Below are the code and all the weights of a small trained network. Each question names an input and a target symbol and asks about switching units off, where a switched-off unit gives its printed mean instead of its output.

import numpy as np


def w(rows, s, z=0):
    codes = np.array(rows[::2]) - 128.0
    scale = np.full(codes.shape[1], s)
    scale[-1] = z or s
    return codes * scale


def f(y):
    return y / 2 * (1 + np.tanh(0.7978845608 * (y + 0.044715 * y**3)))


def softmax(a):
    e = np.exp(a - a.max(-1, keepdims=True))
    return e / e.sum(-1, keepdims=True)


def log_softmax(a):
    a = a - a.max(-1, keepdims=True)
    return a - np.log(np.exp(a).sum(-1, keepdims=True))


def net(x, mask):
    ids = ['βγδζλξσφψω'.index(c) for c in x.split()]
    T = len(ids)
    res = E[ids] + P[:T]
    r = res
    for j in range(2):
        rows = slice(2 * j, 2 * j + 2)
        q, k, v = (r @ M[0][rows].T for M in (Q, K, V))
        z = softmax(np.where(np.tri(T) > 0, q @ k.T / 2**0.5, -1e9)) @ v
        o = O[0][rows]
        res = res + np.where(mask[j], z, o[:, -1]) @ o[:, :-1]
    y = f(res @ A[0][:, :-1].T + A[0][:, -1])
    res = res + np.where(mask[2:18], y, B[0][:, -1]) @ B[0][:, :-1]
    return log_softmax(res[-1] @ U[:, :-1].T + U[:, -1])


Q, K, V, O, A, B = {}, {}, {}, {}, {}, {}
E = w([
[160,115,45],'β',
[167,123,103],'γ',
[153,127,157],'δ',
[149,124,132],'ζ',
[141,133,178],'λ',
[165,115,56],'ξ',
[133,146,244],'σ',
[150,133,180],'φ',
[140,134,213],'ψ',
[136,138,238],'ω',
],0.011)
P = w([
[108,35,118],'0',
[230,154,88],'1',
[140,177,197],'2',
[124,82,222],'3',
[226,155,79],'4',
[33,183,171],'5',
[124,84,172],'6',
[225,158,87],'7',
[63,178,1],'8',
[129,84,137],'9',
[222,158,83],'10',
],0.017)
Q[0] = w([
[92,145,126],'H0',
[141,49,205],'H0',
[23,89,187],'H1',
[5,79,74],'H1',
],0.014)
K[0] = w([
[97,102,155],'H0',
[136,184,149],'H0',
[157,194,140],'H1',
[106,249,130],'H1',
],0.02)
V[0] = w([
[130,153,123],'H0',
[135,198,119],'H0',
[37,192,173],'H1',
[151,135,5],'H1',
],0.012)
O[0] = w([
[139,126,120,120],'H0',
[172,105,117,110],'H0',
[161,96,142,3],'H1',
[5,132,145,96],'H1',
],0.013,0.0055)
A[0] = w([
[189,101,112,1],'N0',
[113,111,152,110],'N1',
[127,44,99,149],'N2',
[24,173,155,43],'N3',
[141,118,183,184],'N4',
[99,125,66,171],'N5',
[189,77,126,17],'N6',
[107,81,175,146],'N7',
[190,76,125,241],'N8',
[140,140,160,94],'N9',
[196,36,130,241],'N10',
[62,49,159,112],'N11',
[156,95,156,111],'N12',
[80,170,141,149],'N13',
[145,132,52,170],'N14',
[70,247,113,173],'N15',
],0.014,0.0063)
B[0] = w([
[59,35,181,168],'N0',
[127,90,102,128],'N1',
[234,123,91,145],'N2',
[51,228,121,187],'N3',
[133,141,40,175],'N4',
[153,159,204,166],'N5',
[114,77,150,168],'N6',
[153,85,90,154],'N7',
[66,173,96,250],'N8',
[113,120,86,134],'N9',
[56,129,106,255],'N10',
[207,74,41,161],'N11',
[112,77,96,148],'N12',
[89,74,142,174],'N13',
[109,156,166,206],'N14',
[237,2,185,236],'N15',
],0.0075,0.0094)
U = w([
[116,128,202,107],'β',
[103,100,99,156],'γ',
[178,209,137,184],'δ',
[129,177,133,122],'ζ',
[98,198,110,169],'λ',
[59,139,182,19],'ξ',
[137,70,182,2],'σ',
[164,16,79,175],'φ',
[140,184,99,236],'ψ',
[255,105,118,106],'ω',
],0.014,0.0036)

Each question gives the input, a string of symbols that net reads in full, and the target symbol t.
The units are the heads (2 rows each of Q, K, V and O) and the neurons (one row each of A and B). Each row of codes is followed by its name. A weight is (code - 128) times the scale printed after its matrix; where a second scale follows, it is the last column's (O, A, B and U).
mask holds one flag per unit, heads first, then neurons. A switched-off unit (its flag False) gives its mean, the last column of its rows in O or B, instead of its output. The means were averaged over made-up inputs and are rounded, as every weight is.
A unit's drop is (log p(t) with every unit on - log p(t) with that unit switched off) / (log p(t) with every unit on - log p(t) with every unit switched off).
The circuit of an input: a set's keep is (log p(t) with only the set's units on - log p(t) with every unit switched off) / (log p(t) with every unit on - log p(t) with every unit switched off). Starting from the 12 units with the biggest drops (on a tie, the unit counted first), units are removed one at a time, each time the one whose removal leaves the highest keep (on an exact tie, the one counted first), for as long as the keep stays at least 0.8.
units of the circuit, in order: the units of the circuit, biggest drop first
top k neurons: the k neurons with the biggest drops, biggest first
heads that matter: for each layer, one digit per head in row order, 1 if its drop is at least 0.15 and else 0, layers parted by /
input β φ γ φ ω ξ δ γ λ, target ξ: units of the circuit, in order -> (H1; H0)
input φ φ φ, target δ: units of the circuit, in order -> (H1; N0)
input σ γ δ φ ψ γ, target ω: units of the circuit, in order -> (H1; N10)
input δ ξ φ, target ω: top 2 neurons -> (N3; N10)
input φ ζ γ ψ ξ λ ξ φ, target λ: top 2 neurons -> (N15; N8)
input ξ ω λ ζ, target φ: heads that matter -> 10
input φ γ β β ξ φ ψ β ω σ, target φ: heads that matter -> 01
input ψ σ ω γ, target φ: heads that matter -> 11
input ω γ γ δ, target φ: units of the circuit, in order -> (N7; N11)
input ψ ξ φ ξ ξ γ φ ξ γ, target β: top 3 neurons -> (N15; N5; N3)
input ξ ψ σ φ, target φ: units of the circuit, in order -> (N7; N4)
input ξ ω φ γ β, target σ: heads that matter -> 01
input φ φ γ σ ω ξ, target β: heads that matter -> 10
input ψ γ γ ξ ξ ω λ, target φ: units of the circuit, in order -> (N11; N7; H1)
input φ γ ξ γ γ δ γ δ, target λ: top 3 neurons -> (N15; N8; N10)
input β γ σ λ, target φ: units of the circuit, in order -> (N11; N7)
input δ δ ψ, target ω: heads that matter -> 00
input β φ γ γ φ φ γ β ξ, target δ: heads that matter -> 11
input ξ ψ γ, target ξ: heads that matter -> 01
input σ γ φ β β β β β, target γ: top 2 neurons -> (N8; N0)
input ψ γ β φ, target φ: heads that matter -> 00
input ζ β σ γ δ ψ, target γ: heads that matter -> 01
input φ φ ξ λ δ ξ γ γ γ γ λ, target λ: units of the circuit, in order -> (N15; N8; N10; H1)
